Here is a tiny trained network, its code and every weight. The questions are about switching its units off for an input and a class, where a switched-off unit gives its printed mean instead of its output.

import numpy as np


def w(rows, s, z=0):
    codes = np.array(rows[::2]) - 128.0
    scale = np.full(codes.shape[1], s)
    scale[-1] = z or s
    return codes * scale


def f(y):
    return np.maximum(y, 0)


def log_softmax(a):
    a = a - a.max(-1, keepdims=True)
    return a - np.log(np.exp(a).sum(-1, keepdims=True))


def net(x, mask):
    res = np.array(x, float).reshape(1, 3) / 4 @ E
    y = f(res @ A[0][:, :-1].T + A[0][:, -1])
    res = res + np.where(mask, y, B[0][:, -1]) @ B[0][:, :-1]
    return log_softmax(res[-1] @ U[:, :-1].T + U[:, -1])


A, B = {}, {}
E = w([
[248,155,254,131,144,154,176],'x0',
[41,219,153,219,188,67,160],'x1',
[107,162,90,166,27,211,191],'x2',
],0.0076)
A[0] = w([
[162,74,121,52,109,163,95,7],'N1',
[147,161,254,132,93,143,171,203],'N2',
[203,126,216,134,153,158,202,60],'N3',
[153,69,154,104,175,50,66,51],'N4',
[144,78,176,116,198,81,30,4],'N5',
[118,175,89,143,47,221,202,67],'N6',
[216,170,209,156,167,137,202,49],'N7',
[141,129,97,164,38,169,235,73],'N8',
[117,150,115,168,24,205,191,38],'N9',
[24,113,41,126,87,131,75,153],'N10',
[56,104,19,135,104,98,89,34],'N11',
[177,21,109,49,63,199,94,53],'N12',
[27,230,180,215,231,52,201,176],'N13',
[192,61,88,38,111,156,101,18],'N14',
[169,22,124,71,102,193,84,175],'N15',
[53,79,56,139,123,88,81,114],'N16',
[188,138,223,135,101,142,182,5],'N17',
[166,105,144,85,232,54,41,74],'N18',
],0.0067,0.0025)
B[0] = w([
[119,186,129,116,98,129,206,158],'N1',
[202,113,72,82,138,108,89,194],'N2',
[187,106,40,74,172,89,104,182],'N3',
[82,92,178,202,125,34,209,164],'N4',
[84,80,151,210,152,35,194,163],'N5',
[91,34,147,170,157,54,182,176],'N6',
[211,127,80,48,167,109,144,192],'N7',
[70,39,151,189,148,45,173,171],'N8',
[69,28,148,161,165,69,205,172],'N9',
[213,108,32,74,155,86,86,197],'N10',
[175,149,38,79,187,104,104,180],'N11',
[96,189,132,116,69,135,173,186],'N12',
[137,218,137,105,2,158,176,253],'N13',
[89,223,148,102,78,150,196,170],'N14',
[105,201,138,142,49,139,146,187],'N15',
[190,121,68,68,157,97,113,180],'N16',
[162,102,64,72,185,130,127,169],'N17',
[84,44,160,198,122,55,186,180],'N18',
],0.0065,0.011)
U = w([
[212,91,51,31,192,115,108,93],'0',
[62,2,166,218,151,89,199,109],'1',
[103,244,143,110,39,150,181,113],'2',
[151,84,145,130,98,156,60,255],'3',
[97,131,158,138,185,194,62,92],'4',
],0.0079,0.0092)

Each question gives the input, the list of numbers given to net, and the class t.
The units are the neurons (one row each of A and B). Each row of codes is followed by its name. A weight is (code - 128) times the scale printed after its matrix; where a second scale follows, it is the last column's (A, B and U).
mask holds one flag per neuron, in row order. A switched-off neuron (its flag False) gives its mean, the last column of its row in B, instead of its output. The means were averaged over made-up inputs and are rounded, as every weight is.
A unit's drop is (log p(t) with every unit on - log p(t) with that unit switched off) / (log p(t) with every unit on - log p(t) with every unit switched off).
The circuit of an input: a set's keep is (log p(t) with only the set's units on - log p(t) with every unit switched off) / (log p(t) with every unit on - log p(t) with every unit switched off). Starting from the 12 units with the biggest drops (on a tie, the unit counted first), units are removed one at a time, each time the one whose removal leaves the highest keep (on an exact tie, the one counted first), for as long as the keep stays at least 0.8.
circuit, biggest first: the units of the circuit, biggest drop first
most important unit: the unit with the biggest drop
k most important neurons: the k neurons with the biggest drops, biggest first
drop when u is switched off: that unit's drop, to one decimal
input [-2,-8,-8], class 1: most important unit	N18
input [7,7,2], class 0: circuit, biggest first	N7; N2
input [8,7,-2], class 0: 3 most important neurons	N7; N3; N2
input [-5,5,4], class 0: 3 most important neurons	N10; N11; N16
input [8,8,-4], class 0: 2 most important neurons	N7; N3
input [7,-8,-3], class 2: 2 most important neurons	N15; N14
input [3,-4,-4], class 1: 2 most important neurons	N13; N18
input [0,-8,-6], class 2: 3 most important neurons	N14; N15; N12
input [3,3,-6], class 1: 3 most important neurons	N18; N5; N4
input [0,8,-4], class 2: drop when N13 is switched off	1.6
input [3,-7,7], class 1: drop when N13 is switched off	0.4
input [-4,1,5], class 1: drop when N10 is switched off	-0.2
